Below is a small trained network, with its code and all its weights. Each question gives an input and a class and asks what happens when units are switched off, that is, made to give their printed mean instead of their output.

import numpy as np


def w(rows, s, z=0):
    codes = np.array(rows[::2]) - 128.0
    scale = np.full(codes.shape[1], s)
    scale[-1] = z or s
    return codes * scale


def f(y):
    return np.maximum(y, 0)


def log_softmax(a):
    a = a - a.max(-1, keepdims=True)
    return a - np.log(np.exp(a).sum(-1, keepdims=True))


def net(x, mask):
    res = np.array(x, float).reshape(1, 4) / 4 @ E
    y = f(res @ A[0][:, :-1].T + A[0][:, -1])
    res = res + np.where(mask, y, B[0][:, -1]) @ B[0][:, :-1]
    return log_softmax(res[-1] @ U[:, :-1].T + U[:, -1])


A, B = {}, {}
E = w([
[63,4,205,130,121,135,106,128],'x0',
[110,134,135,110,35,58,154,60],'x1',
[145,29,59,53,100,106,47,156],'x2',
[61,170,166,43,173,127,71,131],'x3',
],0.013)
A[0] = w([
[50,157,165,107,67,132,124,39,191],'n0',
[127,98,135,58,155,174,142,165,73],'n1',
[175,96,106,156,128,178,159,177,181],'n2',
[50,96,229,120,89,131,140,204,183],'n3',
[147,213,195,83,153,144,118,111,249],'n4',
[140,35,75,100,121,113,55,105,119],'n5',
[56,89,187,160,115,111,146,104,164],'n6',
[204,88,49,164,44,86,191,97,254],'n7',
[118,234,124,133,110,118,115,116,118],'n8',
[115,55,188,152,126,121,92,106,168],'n9',
[161,112,52,85,177,179,17,241,238],'n10',
[128,254,138,106,121,63,126,92,166],'n11',
],0.011,0.0041)
B[0] = w([
[115,191,151,85,156,149,201,62,214],'n0',
[70,132,129,138,163,159,98,104,165],'n1',
[218,152,155,181,121,145,67,156,178],'n2',
[139,57,142,73,167,251,144,42,210],'n3',
[99,166,35,190,188,106,206,179,205],'n4',
[120,141,124,72,93,62,44,101,223],'n5',
[157,2,71,119,110,218,206,5,199],'n6',
[199,211,209,144,5,104,124,102,229],'n7',
[94,241,56,177,145,31,177,90,190],'n8',
[147,3,65,106,106,172,95,46,200],'n9',
[65,187,218,63,184,103,49,234,250],'n10',
[110,176,25,128,143,83,235,97,217],'n11',
],0.0085,0.019)
U = w([
[133,39,157,251,207,237,116,138,125],'0',
[47,215,61,209,146,85,246,125,214],'1',
[91,44,103,193,136,88,126,197,2],'2',
[28,132,200,86,212,179,33,255,139],'3',
[45,209,113,63,188,86,117,221,79],'4',
[165,152,121,69,3,27,21,139,101],'5',
[97,69,118,31,96,200,134,27,101],'6',
[227,204,215,237,35,139,186,158,134],'7',
],0.0082,0.0035)

Each question gives the input, the list of numbers given to net, and the class t.
The units are the neurons (one row each of A and B). Each row of codes is followed by its name. A weight is (code - 128) times the scale printed after its matrix; where a second scale follows, it is the last column's (A, B and U).
mask holds one flag per neuron, in row order. A switched-off neuron (its flag False) gives its mean, the last column of its row in B, instead of its output. The means were averaged over made-up inputs and are rounded, as every weight is.
A unit's drop is (log p(t) with every unit on - log p(t) with that unit switched off) / (log p(t) with every unit on - log p(t) with every unit switched off).
The circuit of an input: a set's keep is (log p(t) with only the set's units on - log p(t) with every unit switched off) / (log p(t) with every unit on - log p(t) with every unit switched off). Starting from all 12 units, units are removed one at a time, each time the one whose removal leaves the highest keep (on an exact tie, the one counted first), for as long as the keep stays at least 0.8.
units of the circuit, in order: the units of the circuit, biggest drop first
k most important neurons: the k neurons with the biggest drops, biggest first
drop when u is switched off: that unit's drop, to one decimal
input [-8,-6,5,0], class 3: units of the circuit, in order	(n10)
input [-4,1,6,3], class 4: 4 most important neurons	(n10 n3 n9 n7)
input [-4,-6,8,-6], class 5: 2 most important neurons	(n7 n5)
input [-4,6,1,-2], class 7: 2 most important neurons	(n7 n4)
input [-1,-3,-1,2], class 4: 3 most important neurons	(n3 n6 n9)
input [-6,-6,2,-1], class 3: 2 most important neurons	(n10 n11)
input [-1,4,3,-7], class 7: 3 most important neurons	(n7 n10 n9)
input [2,5,-3,6], class 1: 2 most important neurons	(n4 n11)
input [3,6,-6,0], class 6: 2 most important neurons	(n6 n3)
input [-3,-2,1,-1], class 4: drop when n4 is switched off	-0.1
input [-8,-5,7,3], class 3: drop when n10 is switched off	0.6
input [-3,-3,-2,6], class 1: drop when n4 is switched off	0.5
